Below is a small trained network, with its code and all its weights. Each question gives an input and a class and asks what happens when units are switched off, that is, made to give their printed mean instead of their output.

import numpy as np


def w(rows, s, z=0):
    codes = np.array(rows[::2]) - 128.0
    scale = np.full(codes.shape[1], s)
    scale[-1] = z or s
    return codes * scale


def norm(h):
    return h / np.sqrt((h * h).mean(-1, keepdims=True) + 1e-5)


def f(y):
    return np.maximum(y, 0)


def log_softmax(a):
    a = a - a.max(-1, keepdims=True)
    return a - np.log(np.exp(a).sum(-1, keepdims=True))


def net(x, mask):
    res = np.array(x, float).reshape(1, 4) / 4 @ E
    u = 0
    for l in range(3):
        y = f(norm(res) @ A[l][:, :-1].T + A[l][:, -1])
        res = res + np.where(mask[u : u + 10], y, B[l][:, -1]) @ B[l][:, :-1]
        u += 10
    return log_softmax(norm(res)[-1] @ U[:, :-1].T + U[:, -1])


A, B = {}, {}
E = w([
[59,19,197,192,225,153,60,79],'x0',
[184,143,53,222,43,246,211,109],'x1',
[3,182,166,157,198,189,94,222],'x2',
[93,31,210,209,81,108,208,1],'x3',
],0.00089)
A[0] = w([
[97,83,117,228,127,191,167,91,128],'0.n1',
[148,146,123,138,25,164,251,85,97],'0.n2',
[161,169,104,18,134,57,95,173,87],'0.n3',
[127,168,68,230,91,236,156,117,2],'0.n4',
[132,31,159,162,87,85,198,39,120],'0.n5',
[70,137,195,108,141,123,115,159,127],'0.n6',
[76,125,209,69,126,32,118,121,48],'0.n7',
[95,148,111,227,118,204,148,117,74],'0.n8',
[173,127,51,198,115,208,121,116,131],'0.n9',
[153,192,56,176,106,212,143,146,103],'0.n10',
],0.0019,0.0029)
B[0] = w([
[128,43,162,179,115,189,114,103,225],'0.n1',
[102,159,33,207,84,69,200,112,219],'0.n2',
[100,103,179,193,81,247,173,90,196],'0.n3',
[50,76,215,95,75,125,244,218,158],'0.n4',
[109,186,78,115,150,220,26,164,254],'0.n5',
[87,158,119,124,211,112,116,91,186],'0.n6',
[72,160,216,20,150,47,225,50,164],'0.n7',
[51,63,253,95,89,122,210,188,172],'0.n8',
[87,113,202,34,110,69,175,98,214],'0.n9',
[75,102,226,77,95,79,194,132,202],'0.n10',
],0.0018)
A[1] = w([
[214,83,97,130,87,91,120,77,115],'1.n1',
[210,198,27,87,86,158,147,168,73],'1.n2',
[150,138,109,133,122,168,125,156,80],'1.n3',
[155,184,101,74,142,153,96,221,7],'1.n4',
[131,115,152,94,134,58,120,113,63],'1.n5',
[151,136,99,153,90,126,139,103,79],'1.n6',
[77,69,150,198,161,141,105,98,43],'1.n7',
[251,105,67,73,128,89,65,109,64],'1.n8',
[84,115,176,120,163,139,100,176,99],'1.n9',
[133,155,147,47,126,105,152,160,118],'1.n10',
],0.0029,0.0016)
B[1] = w([
[105,120,25,129,187,153,149,126,233],'1.n1',
[202,119,237,93,104,96,74,118,253],'1.n2',
[121,105,163,95,116,120,138,119,146],'1.n3',
[126,124,158,100,85,203,67,121,205],'1.n4',
[106,111,152,108,141,127,175,115,174],'1.n5',
[107,131,64,143,147,120,108,114,176],'1.n6',
[253,126,179,120,123,133,95,137,241],'1.n7',
[89,64,128,82,174,173,223,172,200],'1.n8',
[157,151,65,166,120,105,133,94,247],'1.n9',
[155,94,137,159,128,157,70,59,225],'1.n10',
],0.003,0.0016)
A[2] = w([
[202,231,93,118,75,5,166,155,18],'2.n1',
[66,117,137,168,85,177,206,204,4],'2.n2',
[190,67,183,125,93,87,177,95,133],'2.n3',
[178,109,139,151,111,178,170,147,110],'2.n4',
[186,151,100,154,66,101,132,93,39],'2.n5',
[141,90,96,206,125,122,98,86,87],'2.n6',
[107,198,78,164,179,155,61,172,26],'2.n7',
[103,201,79,163,174,146,68,174,29],'2.n8',
[43,163,155,118,136,108,94,147,94],'2.n9',
[102,100,146,57,174,16,29,154,70],'2.n10',
],0.0027,0.0017)
B[2] = w([
[250,163,126,153,225,2,94,217,168],'2.n1',
[58,74,173,157,14,134,238,242,177],'2.n2',
[83,186,103,165,188,131,90,214,252],'2.n3',
[104,139,155,118,120,54,144,144,195],'2.n4',
[169,159,54,151,132,81,114,143,163],'2.n5',
[135,120,131,191,104,174,74,100,180],'2.n6',
[44,172,17,147,131,186,86,214,168],'2.n7',
[69,150,18,139,143,187,85,189,165],'2.n8',
[154,109,58,103,154,93,113,85,179],'2.n9',
[76,212,138,146,28,97,215,88,215],'2.n10',
],0.0026,0.0019)
U = w([
[35,176,207,90,165,17,142,13,173],'0',
[147,54,238,243,176,176,27,72,146],'1',
[56,89,188,196,25,154,255,202,175],'2',
[245,190,65,138,109,17,161,179,127],'3',
[35,207,33,133,162,178,29,169,148],'4',
[159,91,3,238,82,156,145,35,8],'5',
[146,31,60,36,205,144,204,119,85],'6',
[206,163,223,24,63,195,39,162,136],'7',
],0.0073,0.0015)

Each question gives the input, the list of numbers given to net, and the class t.
The units are the neurons (one row each of A and B). Each row of codes is followed by its name. A weight is (code - 128) times the scale printed after its matrix; where a second scale follows, it is the last column's (A, B and U).
mask holds one flag per neuron, layer by layer. A switched-off neuron (its flag False) gives its mean, the last column of its row in B, instead of its output. The means were averaged over made-up inputs and are rounded, as every weight is.
A unit's drop is (log p(t) with every unit on - log p(t) with that unit switched off) / (log p(t) with every unit on - log p(t) with every unit switched off).
The circuit of an input: a set's keep is (log p(t) with only the set's units on - log p(t) with every unit switched off) / (log p(t) with every unit on - log p(t) with every unit switched off). Starting from the 12 units with the biggest drops (on a tie, the unit counted first), units are removed one at a time, each time the one whose removal leaves the highest keep (on an exact tie, the one counted first), for as long as the keep stays at least 0.8.
circuit, biggest first: the units of the circuit, biggest drop first
k most important neurons: the k neurons with the biggest drops, biggest first
top k neurons in layer l: the k neurons of layer l with the biggest drops, biggest first
input [0,1,-8,-4], class 6: circuit, biggest first -> [1.n8]
input [-8,-7,-2,-2], class 7: circuit, biggest first -> [0.n3 1.n10]
input [4,1,-5,0], class 6: 3 most important neurons -> [1.n8 0.n3 1.n1]
input [6,-8,-2,-8], class 0: 4 most important neurons -> [0.n5 2.n10 1.n1 0.n7]
input [-5,-3,-8,3], class 6: circuit, biggest first -> [1.n8 1.n1]
input [-5,4,-2,-8], class 7: top 2 neurons in layer 1 -> [1.n4 1.n2]
input [-7,-3,1,-8], class 7: 2 most important neurons -> [1.n2 1.n4]
input [-5,-5,3,-5], class 7: top 3 neurons in layer 1 -> [1.n4 1.n2 1.n1]
input [-7,7,-5,7], class 3: 2 most important neurons -> [2.n1 1.n2]
input [-6,-7,3,-1], class 0: circuit, biggest first -> [0.n5 0.n7 1.n7 1.n10]
input [2,6,2,-7], class 7: top 2 neurons in layer 0 -> [0.n3 0.n1]
input [-5,2,-2,-4], class 7: 4 most important neurons -> [1.n2 1.n9 1.n4 1.n10]
input [-2,-2,-1,7], class 5: 2 most important neurons -> [0.n2 1.n2]
input [6,-6,-5,-5], class 0: circuit, biggest first -> [2.n10]
input [6,8,-1,3], class 2: top 2 neurons in layer 2 -> [2.n2 2.n4]
input [-8,-8,2,-6], class 7: 2 most important neurons -> [1.n4 1.n2]
input [1,-4,-3,-2], class 0: top 2 neurons in layer 0 -> [0.n7 0.n3]
input [3,-3,-7,4], class 6: 2 most important neurons -> [1.n8 1.n1]
input [-4,3,-5,4], class 3: top 3 neurons in layer 1 -> [1.n2 1.n10 1.n4]
input [-5,7,-5,3], class 3: 2 most important neurons -> [2.n1 1.n2]
input [-5,-8,-8,3], class 6: top 2 neurons in layer 1 -> [1.n8 1.n1]
